Here is a tiny trained network, its code and every weight. The questions are about switching its units off for an input and a target symbol, where a switched-off unit gives its printed mean instead of its output.

import numpy as np


def w(rows, s, z=0):
    codes = np.array(rows[::2]) - 128.0
    scale = np.full(codes.shape[1], s)
    scale[-1] = z or s
    return codes * scale


def norm(h):
    return h / np.sqrt((h * h).mean(-1, keepdims=True) + 1e-5)


def f(y):
    return np.maximum(y, 0)


def softmax(a):
    e = np.exp(a - a.max(-1, keepdims=True))
    return e / e.sum(-1, keepdims=True)


def log_softmax(a):
    a = a - a.max(-1, keepdims=True)
    return a - np.log(np.exp(a).sum(-1, keepdims=True))


def net(x, mask):
    ids = ['αβδζηθλμξπτφω'.index(c) for c in x.split()]
    T = len(ids)
    res = E[ids] + P[:T]
    u = 0
    for l in range(2):
        r = norm(res)
        for j in range(2):
            rows = slice(2 * j, 2 * j + 2)
            q, k, v = (r @ M[l][rows].T for M in (Q, K, V))
            z = softmax(np.where(np.tri(T) > 0, q @ k.T / 2**0.5, -1e9)) @ v
            o = O[l][rows]
            res = res + np.where(mask[u + j], z, o[:, -1]) @ o[:, :-1]
        u += 2
        y = f(norm(res) @ A[l][:, :-1].T + A[l][:, -1])
        res = res + np.where(mask[u : u + 8], y, B[l][:, -1]) @ B[l][:, :-1]
        u += 8
    return log_softmax(norm(res)[-1] @ U[:, :-1].T + U[:, -1])


Q, K, V, O, A, B = {}, {}, {}, {}, {}, {}
E = w([
[75,71,112,81],'α',
[59,150,110,145],'β',
[206,128,140,48],'δ',
[192,121,124,120],'ζ',
[76,144,136,191],'η',
[100,184,191,163],'θ',
[72,128,113,118],'λ',
[175,175,139,84],'μ',
[122,249,111,185],'ξ',
[165,78,70,101],'π',
[121,37,104,110],'τ',
[96,100,145,163],'φ',
[139,254,91,114],'ω',
],0.0066)
P = w([
[136,96,63,124],'0',
[124,148,152,170],'1',
[145,2,178,147],'2',
[117,139,80,67],'3',
[132,151,147,162],'4',
[133,25,190,135],'5',
[99,139,81,40],'6',
[134,151,145,161],'7',
],0.008)
Q[0] = w([
[171,233,9,175],'L0H0',
[230,154,63,202],'L0H0',
[91,115,222,89],'L0H1',
[233,43,3,181],'L0H1',
],0.0034)
K[0] = w([
[125,108,113,254],'L0H0',
[140,163,129,194],'L0H0',
[146,78,160,149],'L0H1',
[162,129,58,142],'L0H1',
],0.0075)
V[0] = w([
[113,112,151,210],'L0H0',
[104,3,243,121],'L0H0',
[107,236,251,242],'L0H1',
[111,104,242,15],'L0H1',
],0.0024)
O[0] = w([
[146,159,137,55,149],'L0H0',
[21,5,85,163,195],'L0H0',
[82,143,251,112,2],'L0H1',
[59,70,200,179,49],'L0H1',
],0.0025,0.0006)
A[0] = w([
[84,168,83,164,9],'L0N0',
[132,184,161,135,100],'L0N1',
[71,121,149,183,64],'L0N2',
[199,90,132,26,169],'L0N3',
[100,186,133,163,191],'L0N4',
[139,172,2,99,152],'L0N5',
[101,68,133,73,234],'L0N6',
[130,150,112,112,33],'L0N7',
],0.0072,0.0015)
B[0] = w([
[145,114,102,76,165],'L0N0',
[97,131,135,205,184],'L0N1',
[108,150,123,63,192],'L0N2',
[29,150,209,157,218],'L0N3',
[93,99,183,111,206],'L0N4',
[185,56,171,3,247],'L0N5',
[152,160,110,210,252],'L0N6',
[146,120,105,68,139],'L0N7',
],0.0052,0.0037)
Q[1] = w([
[45,141,151,161],'L1H0',
[154,32,202,80],'L1H0',
[106,255,71,40],'L1H1',
[61,144,231,128],'L1H1',
],0.0054)
K[1] = w([
[89,65,160,137],'L1H0',
[208,55,72,2],'L1H0',
[85,231,166,110],'L1H1',
[89,74,193,163],'L1H1',
],0.0078)
V[1] = w([
[40,33,178,179],'L1H0',
[163,37,183,252],'L1H0',
[162,159,235,153],'L1H1',
[223,167,68,7],'L1H1',
],0.0033)
O[1] = w([
[113,210,132,255,249],'L1H0',
[97,170,204,200,110],'L1H0',
[66,84,17,110,154],'L1H1',
[110,197,135,212,1],'L1H1',
],0.0042,0.0013)
A[1] = w([
[106,57,77,30,227],'L1N0',
[107,102,160,80,212],'L1N1',
[77,101,73,112,254],'L1N2',
[170,248,111,2,23],'L1N3',
[208,186,188,185,45],'L1N4',
[118,108,193,200,80],'L1N5',
[82,95,209,22,224],'L1N6',
[75,226,99,236,39],'L1N7',
],0.0048,0.00094)
B[1] = w([
[137,182,133,44,229],'L1N0',
[138,81,175,84,194],'L1N1',
[212,205,147,141,175],'L1N2',
[127,88,116,254,181],'L1N3',
[162,158,204,88,160],'L1N4',
[140,31,109,135,202],'L1N5',
[162,97,78,123,253],'L1N6',
[146,139,43,75,189],'L1N7',
],0.006,0.0045)
U = w([
[198,100,92,43,143],'α',
[78,133,126,46,123],'β',
[48,139,93,90,148],'δ',
[71,60,121,141,86],'ζ',
[103,112,9,163,148],'η',
[45,152,224,175,146],'θ',
[160,151,188,143,99],'λ',
[117,121,193,114,21],'μ',
[162,80,62,206,69],'ξ',
[164,140,131,225,254],'π',
[229,141,180,155,23],'τ',
[121,173,134,155,222],'φ',
[36,119,103,161,170],'ω',
],0.014,0.0045)

Each question gives the input, a string of symbols that net reads in full, and the target symbol t.
The units are the heads (2 rows each of Q, K, V and O) and the neurons (one row each of A and B). Each row of codes is followed by its name. A weight is (code - 128) times the scale printed after its matrix; where a second scale follows, it is the last column's (O, A, B and U).
mask holds one flag per unit, layer by layer, with each layer's heads first. A switched-off unit (its flag False) gives its mean, the last column of its rows in O or B, instead of its output. The means were averaged over made-up inputs and are rounded, as every weight is.
A unit's drop is (log p(t) with every unit on - log p(t) with that unit switched off) / (log p(t) with every unit on - log p(t) with every unit switched off).
The circuit of an input: a set's keep is (log p(t) with only the set's units on - log p(t) with every unit switched off) / (log p(t) with every unit on - log p(t) with every unit switched off). Starting from the 12 units with the biggest drops (on a tie, the unit counted first), units are removed one at a time, each time the one whose removal leaves the highest keep (on an exact tie, the one counted first), for as long as the keep stays at least 0.8.
circuit, biggest first: the units of the circuit, biggest drop first
top k neurons in layer l: the k neurons of layer l with the biggest drops, biggest first
drop when u is switched off: that unit's drop, to one decimal
input ω φ θ, target α: circuit, biggest first : (L1H0; L1H1; L0N3)
input ω η ζ ζ ω, target π: circuit, biggest first : (L1N3; L1N0)
input θ θ θ θ, target δ: circuit, biggest first : (L0H1; L0N5; L1N0; L1H1)
input θ α θ ζ π ξ, target ζ: circuit, biggest first : (L0N6; L1H1; L0N5; L1N2)
input θ θ τ η, target α: circuit, biggest first : (L0N5)
input τ θ π θ φ, target ζ: top 4 neurons in layer 0 : (L0N6; L0N2; L0N3; L0N5)
input θ θ ω, target ζ: top 3 neurons in layer 0 : (L0N5; L0N3; L0N4)
input θ φ θ θ, target δ: top 3 neurons in layer 0 : (L0N5; L0N1; L0N4)
input α β π α β, target δ: top 4 neurons in layer 0 : (L0N5; L0N4; L0N2; L0N6)
input β ξ μ α ω δ θ β, target δ: top 2 neurons in layer 1 : (L1N3; L1N7)
input ω λ α α η, target ω: top 2 neurons in layer 1 : (L1N7; L1N0)
input α δ θ θ ω ω λ α, target η: top 2 neurons in layer 1 : (L1N7; L1N0)
input φ δ π α ω, target π: top 3 neurons in layer 0 : (L0N5; L0N1; L0N2)
input θ τ θ μ ω φ β, target α: top neuron in layer 1 : (L1N2)
input β η θ ξ, target α: drop when L0N5 is switched off : 3.6
input ω λ η δ φ, target ζ: drop when L0N2 is switched off : 0.1
input η φ θ θ θ ξ, target ζ: drop when L1N7 is switched off : 0.0
